[[ 76.8   3.2  -1.9 -14.8  -6.2  -5.6 -20.6]
 [-73.4  -3.6   5.4 -24.3   3.5   7.5  20.0]
 [-75.8  14.6  10.3  36.1  25.3  16.9  31.1]
 [-74.1  -4.4   0.6  22.8   3.6   4.0  16.3]
 [-73.3  36.4  20.3  46.1  48.9  28.4  45.4]]
->
[[ 76.8  -1.9  -6.2 -20.6]
 [-73.4   5.4   3.5  20.0]
 [-75.8  10.3  25.3  31.1]
 [-74.1   0.6   3.6  16.3]
 [-73.3  20.3  48.9  45.4]]

[[-66.9 -67.2  67.0 -66.9]
 [ 62.1  62.4 -62.3  62.1]
 [ 65.5  65.8 -65.7  65.4]
 [ 61.5  61.8 -61.7  61.4]]
->
[[-66.9  67.0]
 [ 62.1 -62.3]
 [ 65.5 -65.7]
 [ 61.5 -61.7]]

[[ 26.5 -66.0 -27.3  15.2   4.8  33.3  11.4  21.4  17.8 -61.8  36.3  59.1
    0.5  16.8  31.3  11.6]
 [  0.2 -21.5  -3.2  42.4 -13.6   5.6  33.9  -4.0  -6.7 -21.1  25.4  34.0
  -16.5  -7.5   3.6  34.0]
 [-13.1   6.0  10.8  51.5 -20.5  -9.1  41.6 -16.2 -18.1   4.3  16.5  16.6
  -22.0 -18.7 -10.9  41.7]
 [ 17.3 -33.4 -12.8   9.0   6.4  21.3   7.2  14.2  12.1 -31.5  21.3  34.4
    4.9  11.8  20.2   7.4]
 [ 28.9   3.0  -3.5 -54.8  40.8  26.3 -42.8  30.9  32.5   3.1 -10.9  -7.0
   46.8  34.1  28.0 -42.2]]
->
[[ 26.5 -27.3   4.8  11.4  17.8  36.3   0.5  31.3]
 [  0.2  -3.2 -13.6  33.9  -6.7  25.4 -16.5   3.6]
 [-13.1  10.8 -20.5  41.6 -18.1  16.5 -22.0 -10.9]
 [ 17.3 -12.8   6.4   7.2  12.1  21.3   4.9  20.2]
 [ 28.9  -3.5  40.8 -42.8  32.5 -10.9  46.8  28.0]]

[[ 10.3  81.7 -38.4 -22.2  66.3 -28.5 -31.3  -1.9  24.2  14.7 -46.2 -33.3
  -24.4]
 [-27.0   4.9   3.3  21.8   1.3  11.1  12.9 -56.1  24.8  46.2  -5.4   8.7
   22.3]
 [-25.6  12.4  -8.6  11.9  10.5   7.0   4.2 -40.7  27.0  36.9 -14.0   3.6
    9.8]]
->
[[ 10.3 -38.4  66.3 -31.3  24.2 -46.2 -24.4]
 [-27.0   3.3   1.3  12.9  24.8  -5.4  22.3]
 [-25.6  -8.6  10.5   4.2  27.0 -14.0   9.8]]

[[ 80.5 -31.1]
 [ 65.9 -25.5]]
->
[[80.5]
 [65.9]]

[[ 37.1  25.3 -23.0 -18.1]
 [-63.8 -31.6  13.1  28.2]
 [-25.2  -3.2  22.0  37.6]
 [  3.4  41.3  66.3  76.3]
 [ 21.1 -11.6 -57.3 -43.1]
 [ 46.7  27.9 -14.5 -13.6]
 [ -3.8  31.9  45.8  61.4]
 [ 31.5  18.5 -27.9 -28.7]
 [ 31.1   9.6 -34.0 -38.6]
 [-69.6 -33.2   7.1  16.4]
 [ 33.3  34.4   8.9  19.6]]
->
[[ 37.1 -23.0]
 [-63.8  13.1]
 [-25.2  22.0]
 [  3.4  66.3]
 [ 21.1 -57.3]
 [ 46.7 -14.5]
 [ -3.8  45.8]
 [ 31.5 -27.9]
 [ 31.1 -34.0]
 [-69.6   7.1]
 [ 33.3   8.9]]

[[-13.6   2.7  -7.9  -4.7  -0.1 -15.3   6.4  -2.7   7.9  -1.2  -2.6]
 [-25.2  43.1 -34.1 -54.4  -9.1 -32.5  12.9 -59.3   1.1 -43.4 -25.0]]
->
[[-13.6  -7.9  -0.1   6.4   7.9  -2.6]
 [-25.2 -34.1  -9.1  12.9   1.1 -25.0]]

[[-20.5 -61.7 -29.5 -75.7 -47.3  48.4  32.6 -54.3  -2.3 -27.3  43.9]
 [-29.4 -58.6 -62.0 -38.9 -42.7 -12.4  53.9  57.9 -48.5  68.4  28.3]
 [-33.0  28.5  -2.7 -68.3 -11.4 -46.4  62.3  54.7  48.9  72.6  45.3]
 [-41.1 -78.0   9.7  61.4   6.6 -56.1  56.8  67.3 -17.7 -65.7 -48.0]
 [-55.6 -30.7 -36.6 -62.9 -46.9  44.8 -58.6  -1.5 -41.0  15.0  53.5]
 [ 12.5   4.3 -27.8 -33.0  -9.8  42.7  44.9 -31.7 -63.6 -48.2  53.5]]
->
[[-20.5 -29.5 -47.3  32.6  -2.3  43.9]
 [-29.4 -62.0 -42.7  53.9 -48.5  28.3]
 [-33.0  -2.7 -11.4  62.3  48.9  45.3]
 [-41.1   9.7   6.6  56.8 -17.7 -48.0]
 [-55.6 -36.6 -46.9 -58.6 -41.0  53.5]
 [ 12.5 -27.8  -9.8  44.9 -63.6  53.5]]

[[ 17.3  28.2  21.2  25.3  33.4  24.6   3.3  28.3]
 [-25.2  -5.3  -7.4  -8.2  -7.3  -8.5   7.0 -13.7]
 [ 10.4  30.6   9.4  22.0  34.0  14.9  11.1   7.4]
 [-15.0  55.0  31.7  42.7  63.0  38.6  19.6  34.5]
 [ 44.0 -49.5 -28.7 -38.4 -56.7 -37.8 -21.3 -23.5]
 [-29.2  70.1  25.3  46.8  77.4  36.3  38.0  18.3]
 [ 42.2 -63.5 -36.3 -49.0 -72.7 -46.4 -25.8 -32.9]
 [ 24.0 -68.5 -16.6 -42.4 -74.3 -28.3 -41.7  -6.1]]
->
[[ 17.3  21.2  33.4   3.3]
 [-25.2  -7.4  -7.3   7.0]
 [ 10.4   9.4  34.0  11.1]
 [-15.0  31.7  63.0  19.6]
 [ 44.0 -28.7 -56.7 -21.3]
 [-29.2  25.3  77.4  38.0]
 [ 42.2 -36.3 -72.7 -25.8]
 [ 24.0 -16.6 -74.3 -41.7]]
